Below is a small trained network, with its code and all its weights. Each question gives an input and a class and asks what happens when units are switched off, that is, made to give their printed mean instead of their output.

import numpy as np


def w(rows, s, z=0):
    codes = np.array(rows[::2]) - 128.0
    scale = np.full(codes.shape[1], s)
    scale[-1] = z or s
    return codes * scale


def f(y):
    return y / 2 * (1 + np.tanh(0.7978845608 * (y + 0.044715 * y**3)))


def log_softmax(a):
    a = a - a.max(-1, keepdims=True)
    return a - np.log(np.exp(a).sum(-1, keepdims=True))


def net(x, mask):
    res = np.array(x, float).reshape(1, 5) / 4 @ E
    y = f(res @ A[0][:, :-1].T + A[0][:, -1])
    res = res + np.where(mask, y, B[0][:, -1]) @ B[0][:, :-1]
    return log_softmax(res[-1] @ U[:, :-1].T + U[:, -1])


A, B = {}, {}
E = w([
[129,127,132,129,127,126,137],'x0',
[191,153,80,103,214,128,189],'x1',
[205,203,140,143,79,90,37],'x2',
[119,113,104,225,151,85,125],'x3',
[162,5,111,76,116,76,138],'x4',
],0.011)
A[0] = w([
[130,140,150,1,78,177,99,56],'neuron 1',
[95,112,137,215,155,81,170,54],'neuron 2',
[70,106,151,112,60,143,81,117],'neuron 3',
[128,84,95,146,131,215,134,39],'neuron 4',
[215,65,110,111,135,78,167,93],'neuron 5',
[73,82,92,122,163,175,115,55],'neuron 6',
[124,96,44,234,107,29,108,73],'neuron 7',
[171,153,128,125,105,83,117,20],'neuron 8',
[152,135,78,108,166,138,145,39],'neuron 9',
[161,149,113,107,129,57,70,40],'neuron 10',
[37,86,170,152,39,60,89,1],'neuron 11',
[175,155,140,121,72,99,19,189],'neuron 12',
[149,17,136,122,76,53,100,37],'neuron 13',
[110,115,116,198,181,91,100,121],'neuron 14',
[200,133,144,160,101,112,127,69],'neuron 15',
[203,162,113,105,180,102,111,94],'neuron 16',
[150,52,114,50,121,117,102,63],'neuron 17',
[202,128,57,129,155,110,171,37],'neuron 18',
[73,93,113,129,141,141,159,48],'neuron 19',
[64,74,106,97,164,164,156,37],'neuron 20',
],0.0087,0.0039)
B[0] = w([
[185,127,117,62,87,154,89,193],'neuron 1',
[199,152,153,85,77,120,159,167],'neuron 2',
[106,132,58,117,209,67,91,186],'neuron 3',
[135,153,153,116,129,73,147,137],'neuron 4',
[96,209,143,168,162,178,103,204],'neuron 5',
[119,118,149,136,70,58,205,155],'neuron 6',
[181,110,125,52,48,196,78,204],'neuron 7',
[79,149,166,105,123,58,173,147],'neuron 8',
[99,120,52,131,129,86,140,147],'neuron 9',
[53,117,157,149,85,58,254,167],'neuron 10',
[101,183,22,84,224,36,63,196],'neuron 11',
[90,63,166,160,138,105,196,254],'neuron 12',
[135,225,186,170,170,197,154,201],'neuron 13',
[214,148,113,50,90,208,117,170],'neuron 14',
[130,124,129,137,74,70,166,154],'neuron 15',
[99,74,110,142,157,68,151,179],'neuron 16',
[147,191,153,173,131,189,142,187],'neuron 17',
[107,133,37,128,145,110,75,175],'neuron 18',
[110,141,169,122,97,64,179,157],'neuron 19',
[106,88,145,126,116,108,194,182],'neuron 20',
],0.0077,0.0096)
U = w([
[108,105,1,104,250,47,76,87],'0',
[93,61,187,168,66,46,201,83],'1',
[135,73,152,162,150,155,93,247],'2',
[194,108,125,21,36,179,94,96],'3',
[102,224,199,243,195,213,106,84],'4',
],0.0086,0.015)

Each question gives the input, the list of numbers given to net, and the class t.
The units are the neurons (one row each of A and B). Each row of codes is followed by its name. A weight is (code - 128) times the scale printed after its matrix; where a second scale follows, it is the last column's (A, B and U).
mask holds one flag per neuron, in row order. A switched-off neuron (its flag False) gives its mean, the last column of its row in B, instead of its output. The means were averaged over made-up inputs and are rounded, as every weight is.
A unit's drop is (log p(t) with every unit on - log p(t) with that unit switched off) / (log p(t) with every unit on - log p(t) with every unit switched off).
The circuit of an input: a set's keep is (log p(t) with only the set's units on - log p(t) with every unit switched off) / (log p(t) with every unit on - log p(t) with every unit switched off). Starting from the 12 units with the biggest drops (on a tie, the unit counted first), units are removed one at a time, each time the one whose removal leaves the highest keep (on an exact tie, the one counted first), for as long as the keep stays at least 0.8.
circuit, biggest first: the units of the circuit, biggest drop first
unit that matters most: the unit with the biggest drop
top k neurons: the k neurons with the biggest drops, biggest first
drop when u is switched off: that unit's drop, to one decimal
input [-4,0,6,7,-6], class 3: circuit, biggest first => [neuron 7; neuron 14]
input [5,7,8,8,8], class 1: unit that matters most => neuron 10
input [5,-5,5,-5,1], class 0: circuit, biggest first => [neuron 3; neuron 11]
input [-2,-8,2,-5,2], class 0: top 2 neurons => [neuron 11; neuron 3]
input [-2,0,-5,-3,-5], class 1: top 2 neurons => [neuron 5; neuron 13]
input [4,-4,8,3,6], class 1: top 2 neurons => [neuron 10; neuron 12]
input [4,-2,2,2,6], class 4: circuit, biggest first => [neuron 13; neuron 5]
input [6,5,-6,3,0], class 1: circuit, biggest first => [neuron 20; neuron 6]
input [-4,-4,-3,-4,6], class 4: circuit, biggest first => [neuron 13; neuron 17]
input [-5,7,1,2,-7], class 0: circuit, biggest first => [neuron 13; neuron 16]
input [2,-6,4,8,7], class 3: top 3 neurons => [neuron 7; neuron 14; neuron 2]
input [-5,-6,5,0,-6], class 0: circuit, biggest first => [neuron 11; neuron 3]
input [3,3,-7,-2,8], class 4: circuit, biggest first => [neuron 5; neuron 17]
input [-8,7,-1,-5,-8], class 2: circuit, biggest first => [neuron 13]
input [-3,-4,-3,-5,7], class 4: circuit, biggest first => [neuron 13; neuron 17]
input [-1,-4,5,-2,1], class 1: top 2 neurons => [neuron 12; neuron 10]
input [4,-3,6,0,4], class 1: top 2 neurons => [neuron 12; neuron 10]
input [0,-2,-1,7,8], class 4: top 2 neurons => [neuron 13; neuron 5]
input [-4,7,5,8,-4], class 3: top 3 neurons => [neuron 7; neuron 14; neuron 11]
input [7,-1,8,-2,-7], class 1: unit that matters most => neuron 12
input [6,-3,5,7,-2], class 3: drop when neuron 3 is switched off => 0.0
input [-2,3,-4,-5,6], class 4: drop when neuron 7 is switched off => 0.1
input [6,-3,8,-5,-2], class 1: drop when neuron 12 is switched off => 0.2
